Small tables with named rows and columns. After each table, cells are looked up by row and column.

mibizu
columns: vusepi, zazug
kob: [564, 478]
kom: [370, 502]
liroz: [401, 366]
pezek: [429, 224]
gal: [285, 843]

What is the vusepi of gal in mibizu? 285
What is the zazug of pezek in mibizu? 224
What is the vusepi of kom in mibizu? 370
What is the zazug of gal in mibizu? 843
What is the vusepi of liroz in mibizu? 401
What is the vusepi of pezek in mibizu? 429

Table sunar
	lituf	popevo
fogopup	54	66
mon	28	86
pamakot	28	86
deka	32	85
ruf	20	89
motu	60	59
sot	75	40
tas	38	78
bel	48	70
lok	20	89
kez	75	33
datekig	75	42

kez, popevo => 33
lok, lituf => 20
mon, popevo => 86
tas, popevo => 78
bel, lituf => 48
tas, lituf => 38
ruf, popevo => 89
datekig, lituf => 75
bel, popevo => 70

baf:
columns: radopum, bebod, sina
virumu: [196, 196, 196]
manum: [220, 129, 148]
binif: [198, 195, 194]
maf: [111, 55, 250]

bebod of maf is 55
sina of maf is 250
radopum of maf is 111
bebod of virumu is 196
bebod of binif is 195
sina of binif is 194
radopum of virumu is 196
sina of virumu is 196
sina of manum is 148
radopum of binif is 198
radopum of manum is 220
bebod of manum is 129
Row with the largest bebod: virumu

tal:
fields: vol, gokiz, fol, zuf, fuzak, mozisig, labolez, kivi, rubul
kan: [-99076, 31520, -41003, -30910, 49958, -7505, 44139, 1811, -56991]
puvos: [-79432, 21243, -49921, -30910, 28015, 28314, 59703, -18619, -56991]
rogov: [52894, -4019, -37853, 12663, -48820, 14117, 49250, -35855, 21261]
rav: [-85235, 21604, -23007, -22203, 35730, -11648, 24920, 3768, -46234]
kur: [60264, -11312, 49504, 43401, -36798, -57406, -44772, 18203, 58692]
vubevu: [79121, -12855, 36313, 43401, -50370, -55190, -24007, 3126, 58692]
boligi: [-99076, 31520, -1476, -17631, 49958, -57406, 9424, 18203, -56451]
gol: [56626, -12176, -44868, -4592, -40758, 54117, 42431, -37912, 8995]
fito: [73886, -12323, -24440, 14896, -50370, 21002, 30645, -33157, 31292]
telipe: [58984, -18536, 49504, 13267, -13963, -4850, -48553, 15881, 36627]
toz: [13001, -4892, -49921, -28814, -17010, 54489, 59703, -37912, -25880]
molan: [79121, -18536, 24499, 0, -27566, 54489, -48553, -7632, 33797]

puvos, vol => -79432
kur, rubul => 58692
boligi, fuzak => 49958
kan, vol => -99076
kan, gokiz => 31520
fito, kivi => -33157
rav, fol => -23007
kur, zuf => 43401
kan, rubul => -56991
vubevu, vol => 79121
puvos, fuzak => 28015

rabid =
,gokamu,tiluru,vutara,letov,sidorim,dege,zum,zunek,naler
golabo,0.1,-0.6,-0.3,0.9,0.6,-0.3,-0.3,0.9,-0.3
zib,0.7,0.8,0.9,-0.3,-0.3,-0.5,0.7,0.9,-0.5
kimiki,0.9,-0.4,-0.3,-0.5,1.0,-0.3,0.9,0.1,0.8
tadotu,1.0,0.8,-0.4,0.0,-0.3,0.7,-0.3,0.9,0.6

kimiki, dege: -0.3
zib, zum: 0.7
zib, naler: -0.5
golabo, dege: -0.3
tadotu, sidorim: -0.3
golabo, gokamu: 0.1
tadotu, naler: 0.6
tadotu, tiluru: 0.8
Row with the largest zum: kimiki

pivelak:
,vazo,fakovo,fevev,biluset,nam,kofofem,moz,zopu
lak,46,202,194,60,124,172,151,209
fov,137,140,140,136,134,137,140,136
lefefo,199,109,139,115,154,110,160,188
vovefir,240,187,122,148,169,34,132,148
det,34,232,216,51,77,191,135,241
mepate,144,137,149,141,134,137,143,145
seduti,107,120,129,155,152,142,135,137
kadobip,226,195,136,142,159,51,130,139
votat,203,147,135,115,165,139,144,136
dadevep,129,98,124,181,115,240,83,111
gota,37,188,196,68,75,211,136,217

What is the fakovo of dadevep in pivelak?
98
What is the biluset of dadevep in pivelak?
181
What is the zopu of lak in pivelak?
209
What is the nam of votat in pivelak?
165
What is the kofofem of dadevep in pivelak?
240
What is the kofofem of gota in pivelak?
211
What is the vazo of det in pivelak?
34
What is the kofofem of seduti in pivelak?
142
What is the vazo of kadobip in pivelak?
226
What is the biluset of votat in pivelak?
115
What is the fakovo of lak in pivelak?
202
What is the vazo of gota in pivelak?
37
What is the biluset of det in pivelak?
51
What is the zopu of dadevep in pivelak?
111
What is the fakovo of vovefir in pivelak?
187
What is the kofofem of vovefir in pivelak?
34
What is the vazo of mepate in pivelak?
144
What is the zopu of mepate in pivelak?
145
What is the moz of seduti in pivelak?
135
Which row has the largest nam? vovefir

